[[-23  -2  15  -1]
 [-12 -23 -10  27]
 [-10  -9 -22  -2]
 [-47  13  53  -4]
 [ 34  -6  12 -35]
 [ 13 -19 -44   5]
 [-38  -5 -18  19]
 [ 24   2  23  15]
 [-30  -9  13 -26]
 [ 36   7  11  28]]
|
[[-23  15]
 [-12 -10]
 [-10 -22]
 [-47  53]
 [ 34  12]
 [ 13 -44]
 [-38 -18]
 [ 24  23]
 [-30  13]
 [ 36  11]]

[[ -8 -22 -45 -22  -7  17]
 [-29 -28  31 -18 -48 -21]
 [ 11  15 -15   7  22   7]
 [-30 -13  38 -16 -50 -20]
 [-11 -12 -33  -1  -4  14]]
|
[[ -8 -45  -7]
 [-29  31 -48]
 [ 11 -15  22]
 [-30  38 -50]
 [-11 -33  -4]]

[[-11 -49 -27 -39 -36 -23  -6 -24  33 -28 -10   3  -1  35  37]
 [ 48  50  44  46  -9  30  22 -30 -41  12 -12  -8 -11 -20 -48]
 [-44  35  23  50  30 -19  43 -22  10 -15  44 -41 -42  29  23]
 [-45 -37  -4   8 -11  -8  42  50   5  14 -21   7  44 -39 -32]
 [-43  28  43  40 -43 -24  36  38  16   1  48  17 -13  51   4]]
|
[[-11 -27 -36  -6  33 -10  -1  37]
 [ 48  44  -9  22 -41 -12 -11 -48]
 [-44  23  30  43  10  44 -42  23]
 [-45  -4 -11  42   5 -21  44 -32]
 [-43  43 -43  36  16  48 -13   4]]

[[ 12   0   0   1  -4  -5   2]
 [-34  -4  42  55 -50  -2   9]
 [ 10  15  -8   2  -7   0  18]
 [  4  38  25  27   1 -15  29]
 [-18 -19   9  26 -48   5   0]
 [ -8  -3 -35 -49  54  10 -27]
 [-21  13  20  20  -4  -3   5]
 [ 12  -4   5 -12  26  -2  -8]
 [ 22  -1 -17 -30  31   1  -7]]
|
[[ 12   0  -4   2]
 [-34  42 -50   9]
 [ 10  -8  -7  18]
 [  4  25   1  29]
 [-18   9 -48   0]
 [ -8 -35  54 -27]
 [-21  20  -4   5]
 [ 12   5  26  -8]
 [ 22 -17  31  -7]]

[[ 35 -50]
 [ -3   0]
 [ -7   4]
 [ -4   1]
 [  6  10]
 [-43  11]
 [ 40  33]
 [ -8  -2]
 [-49  24]
 [ -4  -2]]
|
[[ 35]
 [ -3]
 [ -7]
 [ -4]
 [  6]
 [-43]
 [ 40]
 [ -8]
 [-49]
 [ -4]]

[[ -8   0  -2  -5   0   2 -26  -7  -9  -1   2]
 [  0 -13   0  12 -11 -17  -8  -3 -11   1   3]
 [ -3   5 -10   1  -5  27   3   2   5 -11  -1]
 [  8  -4  14   5   8   1  34   4 -14  -4  -2]
 [  5   4   3   3  -4  15   9  10  -6   0  11]
 [ -1 -17  -5   4 -10  11 -12  -5   1   4   2]
 [ -6  -7 -19   2  -1  33 -43  -4  -7  -5   3]]
|
[[ -8  -2   0 -26  -9   2]
 [  0   0 -11  -8 -11   3]
 [ -3 -10  -5   3   5  -1]
 [  8  14   8  34 -14  -2]
 [  5   3  -4   9  -6  11]
 [ -1  -5 -10 -12   1   2]
 [ -6 -19  -1 -43  -7   3]]

[[ -2   9]
 [-57 -29]
 [ 43 -34]]
|
[[ -2]
 [-57]
 [ 43]]

[[  0   7 -20  -1 -21   0   1   1   1  -7   9   2   1  -1   1   1]
 [  5   7 -33   3 -51   4   2   5   8 -10  15   6   5  -3  10   8]
 [ -2   5 -24   2 -24   0   2   1   2 -10   9   1   0  -6   2   3]
 [ 17 -44  33  37  -9  19   2  12  21  21 -21   5  11 -52  34  30]
 [ -2  -3 -24  12 -20   4   2   5   4  -8   7   0   1 -27   6  10]
 [ -7 -10  -5  -1 -35 -11   7  -8   2 -12  -2   1  -9  14  -1   3]]
|
[[  0 -20 -21   1   1   9   1   1]
 [  5 -33 -51   2   8  15   5  10]
 [ -2 -24 -24   2   2   9   0   2]
 [ 17  33  -9   2  21 -21  11  34]
 [ -2 -24 -20   2   4   7   1   6]
 [ -7  -5 -35   7   2  -2  -9  -1]]
---
[[-27  10  13  45  -5  19  -6 -36]
 [ 20  -3 -27 -56 -15 -35  -9 -11]
 [ 17  29   1 -49 -16  -2 -11 -37]
 [ 12  40  12 -35 -16  15 -11 -49]
 [  7  43  16 -22 -17  23 -11 -53]
 [ 11  41  13 -34 -15  15 -11 -49]
 [ 13  37   8 -38 -18  11 -11 -46]
 [ 21   8 -20 -57 -16 -25  -9 -20]
 [-29 -30 -18  49  -4 -16  -3  -7]]
|
[[ 10  13  45  -5  19  -6 -36 -27]
 [ -3 -27 -56 -15 -35  -9 -11  20]
 [ 29   1 -49 -16  -2 -11 -37  17]
 [ 40  12 -35 -16  15 -11 -49  12]
 [ 43  16 -22 -17  23 -11 -53   7]
 [ 41  13 -34 -15  15 -11 -49  11]
 [ 37   8 -38 -18  11 -11 -46  13]
 [  8 -20 -57 -16 -25  -9 -20  21]
 [-30 -18  49  -4 -16  -3  -7 -29]]

[[-20  55  33 -23]
 [  4 -48 -42  35]
 [-17  56  32 -24]
 [-12   7  -9  20]
 [ 22 -37 -50  20]
 [ 20 -40 -49  22]
 [ 22 -36 -49  21]]
|
[[ 55  33 -23 -20]
 [-48 -42  35   4]
 [ 56  32 -24 -17]
 [  7  -9  20 -12]
 [-37 -50  20  22]
 [-40 -49  22  20]
 [-36 -49  21  22]]

[[ -2   5   7  13  20   7]
 [-50  17   0  11  31  36]]
|
[[  5   7  13  20   7  -2]
 [ 17   0  11  31  36 -50]]

[[-22  -1 -24  10  12  10 -22]
 [-15   0 -17   9 -40  25 -15]
 [-13  -3 -12  47 -33 -23   8]]
|
[[ -1 -24  10  12  10 -22 -22]
 [  0 -17   9 -40  25 -15 -15]
 [ -3 -12  47 -33 -23   8 -13]]

[[ 11  -8 -17 -26  20 -48  12 -33 -29  32 -33  29  23]
 [-32  24  21   0 -16  33  14   0  34 -24  23  -9 -32]]
|
[[ -8 -17 -26  20 -48  12 -33 -29  32 -33  29  23  11]
 [ 24  21   0 -16  33  14   0  34 -24  23  -9 -32 -32]]

[[ 16   4   1 -28  11   0 -24  11 -38  33 -22 -33   7]
 [ -8  41  27  -5 -19  28 -25  15 -41 -28  22  28  28]
 [ -7  21 -10  -9  10   6  23 -22 -11 -21  -4  19  -3]
 [ 20  -1 -16  23  14 -24  17 -37  43 -26 -35 -23 -27]]
|
[[  4   1 -28  11   0 -24  11 -38  33 -22 -33   7  16]
 [ 41  27  -5 -19  28 -25  15 -41 -28  22  28  28  -8]
 [ 21 -10  -9  10   6  23 -22 -11 -21  -4  19  -3  -7]
 [ -1 -16  23  14 -24  17 -37  43 -26 -35 -23 -27  20]]
